Look-ups in named tables: a row name and a column name give one cell, copied from the table.

Dor:
,Piv,Pefas,Dez,Zif,Tusukis,Zifesa,Budafiv,Fuf,Vame,Zul
Kuf,5887,5967,5808,7035,5868,5814,4384,6270,6061,4404
Folusu,8167,6922,6760,8851,4084,3070,7683,4824,3163,7514
Varom,6933,5176,6979,4424,7480,3409,3989,5630,5821,4296
Dagak,6249,6227,6536,6659,6160,5980,6213,6032,6302,6029
Rin,7697,977,5147,4346,7588,3710,6838,6074,3180,5028

Zif of Rin: 4346
Dez of Varom: 6979
Zul of Varom: 4296
Pefas of Rin: 977
Zif of Kuf: 7035
Fuf of Folusu: 4824
Vame of Folusu: 3163
Fuf of Kuf: 6270
Dez of Dagak: 6536
Budafiv of Rin: 6838
Budafiv of Folusu: 7683
Dez of Kuf: 5808
Fuf of Dagak: 6032
Zul of Rin: 5028
Zif of Dagak: 6659
Vame of Rin: 3180
Row with the largest Vame: Dagak

Tad
|  | Zunan | Desobag | Dup | Bavad | Gisuset |
|---|---|---|---|---|---|
| Dedusi | 284 | 216 | 830 | -357 | 404 |
| Tagaki | 258 | 490 | -535 | 89 | 229 |
| Sef | 285 | 485 | -539 | 962 | 210 |

Tagaki, Gisuset => 229
Dedusi, Desobag => 216
Sef, Gisuset => 210
Dedusi, Dup => 830
Dedusi, Zunan => 284
Sef, Bavad => 962
Sef, Dup => -539
Tagaki, Bavad => 89
Tagaki, Desobag => 490
Sef, Zunan => 285
Sef, Desobag => 485
Tagaki, Zunan => 258
Dedusi, Bavad => -357
Tagaki, Dup => -535
Dedusi, Gisuset => 404

Table Guneba
	Deduv	Lef	Merug	Zodu	Gerit
Rerido	228	17	3	167	101
Rop	105	55	216	35	144
Zesoku	174	63	95	126	124

Zesoku, Gerit -> 124
Rop, Lef -> 55
Rerido, Deduv -> 228
Zesoku, Lef -> 63
Rop, Zodu -> 35
Rop, Deduv -> 105
Zesoku, Zodu -> 126
Rerido, Merug -> 3
Rerido, Gerit -> 101
Zesoku, Merug -> 95
Zesoku, Deduv -> 174
Rerido, Zodu -> 167
Rop, Gerit -> 144
Rop, Merug -> 216
Rerido, Lef -> 17
Which row has the largest Lef? Zesoku

Ravodam:
         Zetanib  Voke  Deruv
Lipode      -1.6   3.9   -1.1
Valiz        9.2  -1.8   -0.2
Poges       -0.1  -1.8   -2.4
Ros          3.9  -3.4    4.4
Gafo        -5.3   1.9    0.2
Pab          6.5   6.5    0.1
Rafako      -2.1   2.3    4.2
Vege         3.8   5.5    4.2
Bopu         2.3   2.6   -4.3
Natarig      2.0   2.5    0.7

Bopu, Zetanib -> 2.3
Poges, Deruv -> -2.4
Rafako, Deruv -> 4.2
Vege, Zetanib -> 3.8
Gafo, Deruv -> 0.2
Valiz, Voke -> -1.8
Valiz, Zetanib -> 9.2
Gafo, Zetanib -> -5.3
Ros, Deruv -> 4.4
Rafako, Voke -> 2.3
Natarig, Zetanib -> 2.0
Pab, Deruv -> 0.1
Ros, Voke -> -3.4
Poges, Voke -> -1.8
Valiz, Deruv -> -0.2
Gafo, Voke -> 1.9
Ros, Zetanib -> 3.9
Natarig, Voke -> 2.5
Poges, Zetanib -> -0.1
Vege, Voke -> 5.5

Fon
          Nef  Borig  Lopota  Dibigi  Tifodu   Gaf  Sigabov   Nel  Lonupo
Mavim    0.32   0.49    0.44    0.46    0.39  0.39     0.49  0.39    0.43
Feg      0.18   0.29    0.30    0.39    0.35  0.28     0.29  0.31    0.36
Bas      0.80   0.38    0.44    0.28    0.36  0.13     0.28  0.40    0.34
Nilolos  0.44   0.57    0.39    0.58    0.41  0.79     0.43  0.34    0.53
Mer      0.81   0.43    0.88    0.44    0.40  0.83     0.45  0.48    0.48
Kasani   0.69   0.34    0.66    0.34    0.39  0.57     0.40  0.47    0.48
Tas      0.53   0.51    0.59    0.45    0.41  0.67     0.47  0.45    0.43
Zafene   0.26   0.40    0.47    0.55    0.40  0.43     0.44  0.37    0.45
Tifabo   0.17   0.28    0.85    0.39    0.40  0.51     0.51  0.43    0.51

Dibigi of Nilolos = 0.58
Dibigi of Mavim = 0.46
Sigabov of Feg = 0.29
Tifodu of Bas = 0.36
Borig of Mer = 0.43
Gaf of Nilolos = 0.79
Borig of Mavim = 0.49
Nef of Mavim = 0.32
Dibigi of Tifabo = 0.39
Lonupo of Bas = 0.34
Row with the largest Nel: Mer

Table Vun
,Nevaza,Takeg,Nogo,Rerovut,Pok,Fusopoz,Lisadi,Rorof,Lud,Nonulif
Der,189,123,80,125,247,98,11,102,102,187
Murovot,86,122,103,155,140,138,54,139,123,177
Podabof,245,135,143,120,170,85,114,142,162,131
Tuf,35,76,190,160,53,205,175,143,108,127
Fatad,130,119,85,79,139,84,115,33,32,154
Nisafi,154,151,144,119,80,113,198,144,158,107
Zep,161,136,164,126,142,148,187,123,126,120
Voda,60,104,83,131,149,135,47,77,51,194

Nogo of Zep is 164
Pok of Murovot is 140
Lud of Tuf is 108
Lisadi of Murovot is 54
Fusopoz of Tuf is 205
Pok of Fatad is 139
Nogo of Nisafi is 144
Takeg of Fatad is 119
Lud of Fatad is 32
Takeg of Murovot is 122
Rorof of Nisafi is 144
Rorof of Voda is 77
Rerovut of Murovot is 155
Lisadi of Tuf is 175
Row with the largest Nevaza: Podabof

Table Bov
,Dezi,Dubuli,Bos
Vakekom,148,226,190
Fub,209,196,154
Tefu,171,232,166
Pez,151,100,110
Dak,230,150,159
Gebid,163,117,229
Nirez,220,124,178
Taf,146,129,240
Lafabip,166,130,93
Rus,96,105,126
Refol,131,154,237
Manozar,62,132,122
Bal,131,189,217

Dak, Bos -> 159
Manozar, Dezi -> 62
Fub, Dezi -> 209
Tefu, Bos -> 166
Rus, Bos -> 126
Nirez, Dezi -> 220
Rus, Dubuli -> 105
Bal, Dezi -> 131

Table Kuz
         Panasat    Luk  Dolomi  Tepalu    Luf  Tizutuk  Pizen    Pof    Nar
Bipi        6.31   8.26    7.17    5.78  -3.21    -6.56   7.95   1.78  -4.49
Zabube      6.31   4.21    7.17    0.20  -8.81     6.87   7.95  -0.03  -1.49
Vukif       2.49   1.79    3.29    2.43  -3.21     4.43   6.88   2.68   1.52
Lirural    -0.06   0.17   -2.53    4.10   6.58     3.21   2.63   4.95   5.53
Garada      0.58   0.98    0.38    0.76   5.19     3.21  -0.56   1.78   4.52
Gir        -0.06  -2.26   -2.53    0.76   2.39     9.32   3.69   4.95   7.53

Luk of Garada: 0.98
Pof of Gir: 4.95
Luf of Gir: 2.39
Luf of Bipi: -3.21
Pizen of Zabube: 7.95
Luk of Bipi: 8.26

Nipores =
,Fav,Bug,Kedokot,Rez,Temel
Muso,19.419,22.972,59.362,68.816,13.581
Ges,91.147,70.255,60.631,80.391,92.890
Mefe,36.911,31.621,59.330,84.483,31.526
Bog,30.895,28.562,60.680,71.135,17.203
Lemozur,47.668,39.991,58.941,89.051,46.152
Pap,58.019,54.930,60.034,70.524,67.477
Puni,70.740,67.683,59.671,70.625,87.824
Toziru,84.568,65.252,60.448,76.645,88.642
Labe,60.316,57.002,59.204,77.363,71.833

Fav of Toziru: 84.568
Rez of Lemozur: 89.051
Temel of Toziru: 88.642
Bug of Mefe: 31.621
Bug of Ges: 70.255
Fav of Lemozur: 47.668
Fav of Mefe: 36.911
Bug of Lemozur: 39.991
Kedokot of Bog: 60.680
Fav of Bog: 30.895
Rez of Ges: 80.391
Rez of Toziru: 76.645
Kedokot of Mefe: 59.330
Kedokot of Lemozur: 58.941
Temel of Ges: 92.890
Which row has the largest Fav? Ges

